Below is a small trained network, with its code and all its weights. Each question gives an input and a target symbol and asks what happens when units are switched off, that is, made to give their printed mean instead of their output.

import numpy as np


def w(rows, s, z=0):
    codes = np.array(rows[::2]) - 128.0
    scale = np.full(codes.shape[1], s)
    scale[-1] = z or s
    return codes * scale


def norm(h):
    return h / np.sqrt((h * h).mean(-1, keepdims=True) + 1e-5)


def f(y):
    return np.maximum(y, 0)


def softmax(a):
    e = np.exp(a - a.max(-1, keepdims=True))
    return e / e.sum(-1, keepdims=True)


def log_softmax(a):
    a = a - a.max(-1, keepdims=True)
    return a - np.log(np.exp(a).sum(-1, keepdims=True))


def net(x, mask):
    ids = ['βγεζηθλμστψω'.index(c) for c in x.split()]
    T = len(ids)
    res = E[ids] + P[:T]
    u = 0
    for l in range(3):
        q, k, v = (norm(res) @ M[l].T for M in (Q, K, V))
        z = softmax(np.where(np.tri(T) > 0, q @ k.T / 2**0.5, -1e9)) @ v
        res = res + np.where(mask[u], z, O[l][:, -1]) @ O[l][:, :-1]
        u += 1
        y = f(norm(res) @ A[l][:, :-1].T + A[l][:, -1])
        res = res + np.where(mask[u : u + 4], y, B[l][:, -1]) @ B[l][:, :-1]
        u += 4
    return log_softmax(norm(res)[-1] @ U[:, :-1].T + U[:, -1])


Q, K, V, O, A, B = {}, {}, {}, {}, {}, {}
E = w([
[142,185,109,114],'β',
[11,142,208,135],'γ',
[119,125,177,79],'ε',
[127,123,192,60],'ζ',
[38,45,69,240],'η',
[138,160,132,107],'θ',
[144,96,158,178],'λ',
[158,58,128,5],'μ',
[108,149,168,100],'σ',
[166,129,117,104],'τ',
[176,89,233,160],'ψ',
[114,110,185,94],'ω',
],0.018)
P = w([
[111,65,2,205],'0',
[141,209,103,102],'1',
[116,148,157,112],'2',
[136,188,118,101],'3',
[179,223,55,173],'4',
[151,186,105,123],'5',
],0.006)
Q[0] = w([
[122,24,81,188],'L0H1',
[173,112,169,254],'L0H1',
],0.0053)
K[0] = w([
[94,205,254,33],'L0H1',
[156,247,167,248],'L0H1',
],0.0076)
V[0] = w([
[166,89,187,42],'L0H1',
[164,179,2,129],'L0H1',
],0.0076)
O[0] = w([
[171,142,25,171,255],'L0H1',
[107,178,47,11,120],'L0H1',
],0.012,0.0036)
A[0] = w([
[181,42,212,207,206],'L0N1',
[196,52,124,63,250],'L0N2',
[223,217,35,254,122],'L0N3',
[13,80,63,92,102],'L0N4',
],0.0059,0.0021)
B[0] = w([
[125,182,86,63,233],'L0N1',
[182,254,29,130,219],'L0N2',
[105,109,175,82,254],'L0N3',
[32,83,43,132,162],'L0N4',
],0.0078,0.0051)
Q[1] = w([
[119,2,105,129],'L1H1',
[193,237,85,212],'L1H1',
],0.0073)
K[1] = w([
[33,241,194,54],'L1H1',
[123,2,78,125],'L1H1',
],0.0034)
V[1] = w([
[95,43,102,127],'L1H1',
[68,69,255,20],'L1H1',
],0.0049)
O[1] = w([
[42,38,84,191,105],'L1H1',
[58,254,25,193,4],'L1H1',
],0.0093,0.0034)
A[1] = w([
[179,214,133,36,254],'L1N1',
[132,86,144,176,134],'L1N2',
[201,2,146,169,195],'L1N3',
[179,179,119,92,44],'L1N4',
],0.009,0.0018)
B[1] = w([
[115,87,86,165,248],'L1N1',
[87,150,211,95,143],'L1N2',
[96,206,122,82,190],'L1N3',
[2,68,241,136,175],'L1N4',
],0.0079,0.011)
Q[2] = w([
[51,136,137,69],'L2H1',
[134,254,86,149],'L2H1',
],0.0088)
K[2] = w([
[129,107,2,80],'L2H1',
[166,19,123,197],'L2H1',
],0.0064)
V[2] = w([
[26,137,14,188],'L2H1',
[98,255,63,153],'L2H1',
],0.0064)
O[2] = w([
[144,72,135,198,3],'L2H1',
[168,254,89,185,39],'L2H1',
],0.0081,0.002)
A[2] = w([
[156,202,210,127,133],'L2N1',
[213,2,96,72,226],'L2N2',
[73,102,184,249,253],'L2N3',
[148,169,182,46,213],'L2N4',
],0.0087,0.0026)
B[2] = w([
[210,9,130,192,170],'L2N1',
[212,222,180,234,254],'L2N2',
[179,245,126,199,188],'L2N3',
[43,112,1,207,249],'L2N4',
],0.0064,0.0069)
U = w([
[62,79,172,187,63],'β',
[135,201,190,121,39],'γ',
[206,55,214,190,157],'ε',
[75,177,82,86,114],'ζ',
[116,109,154,96,132],'η',
[56,44,122,167,66],'θ',
[70,185,169,163,60],'λ',
[92,49,203,43,163],'μ',
[65,134,75,103,66],'σ',
[147,176,114,133,253],'τ',
[100,174,111,107,98],'ψ',
[249,114,60,150,187],'ω',
],0.014,0.0052)

Each question gives the input, a string of symbols that net reads in full, and the target symbol t.
The units are the heads (2 rows each of Q, K, V and O) and the neurons (one row each of A and B). Each row of codes is followed by its name. A weight is (code - 128) times the scale printed after its matrix; where a second scale follows, it is the last column's (O, A, B and U).
mask holds one flag per unit, layer by layer, with each layer's heads first. A switched-off unit (its flag False) gives its mean, the last column of its rows in O or B, instead of its output. The means were averaged over made-up inputs and are rounded, as every weight is.
A unit's drop is (log p(t) with every unit on - log p(t) with that unit switched off) / (log p(t) with every unit on - log p(t) with every unit switched off).
The circuit of an input: a set's keep is (log p(t) with only the set's units on - log p(t) with every unit switched off) / (log p(t) with every unit on - log p(t) with every unit switched off). Starting from the 12 units with the biggest drops (on a tie, the unit counted first), units are removed one at a time, each time the one whose removal leaves the highest keep (on an exact tie, the one counted first), for as long as the keep stays at least 0.8.
units of the circuit, in order: the units of the circuit, biggest drop first
unit that matters most: the unit with the biggest drop
top k neurons: the k neurons with the biggest drops, biggest first
top k neurons in layer l: the k neurons of layer l with the biggest drops, biggest first
drop when u is switched off: that unit's drop, to one decimal
input μ σ τ β, target ε: unit that matters most -> L1N3
input ε ε σ τ μ σ, target μ: units of the circuit, in order -> [L2H1, L1H1, L0H1]
input ε ε η λ, target μ: units of the circuit, in order -> [L0H1, L1H1, L0N1, L2H1]
input ε ζ ε, target μ: units of the circuit, in order -> [L2H1, L1H1, L0H1, L1N3]
input ε μ ω, target μ: top 3 neurons -> [L0N1, L1N3, L2N3]
input μ η ε ε ζ, target ε: top 3 neurons -> [L1N3, L1N1, L0N3]
input ε ε μ β, target μ: top 2 neurons in layer 0 -> [L0N3, L0N1]
input η γ μ γ ε, target λ: units of the circuit, in order -> [L1H1, L0H1, L2H1]
input ψ ε ω ε, target β: units of the circuit, in order -> [L0H1, L2N2]
input μ θ θ ω ω, target ε: top 3 neurons -> [L2N2, L1N1, L1N2]
input μ ε θ ε ω β, target ε: top 3 neurons in layer 1 -> [L1N1, L1N3, L1N4]
input ω ε θ, target θ: top 2 neurons -> [L2N4, L2N1]
input η ε μ θ ε, target λ: top 3 neurons in layer 2 -> [L2N3, L2N2, L2N4]
input μ γ τ λ, target ε: top 3 neurons -> [L2N1, L1N4, L0N4]
input ε ε η ζ λ, target μ: top neuron -> [L0N1]
input μ θ θ θ θ ε, target ε: top 3 neurons in layer 1 -> [L1N1, L1N4, L1N3]
input μ ε ε μ θ, target ε: top 3 neurons -> [L2N2, L1N4, L0N2]
input μ μ μ ω, target ε: top 2 neurons in layer 2 -> [L2N2, L2N3]
input μ ε ψ ε μ σ, target ε: top 2 neurons in layer 1 -> [L1N3, L1N1]
input ε ε ε ε ε ζ, target μ: unit that matters most -> L2H1
input ε ε θ σ β, target μ: drop when L2H1 is switched off -> 0.8
input ε τ ζ τ ω, target μ: drop when L2H1 is switched off -> 0.9
input μ θ τ θ, target ε: drop when L1N1 is switched off -> 0.0
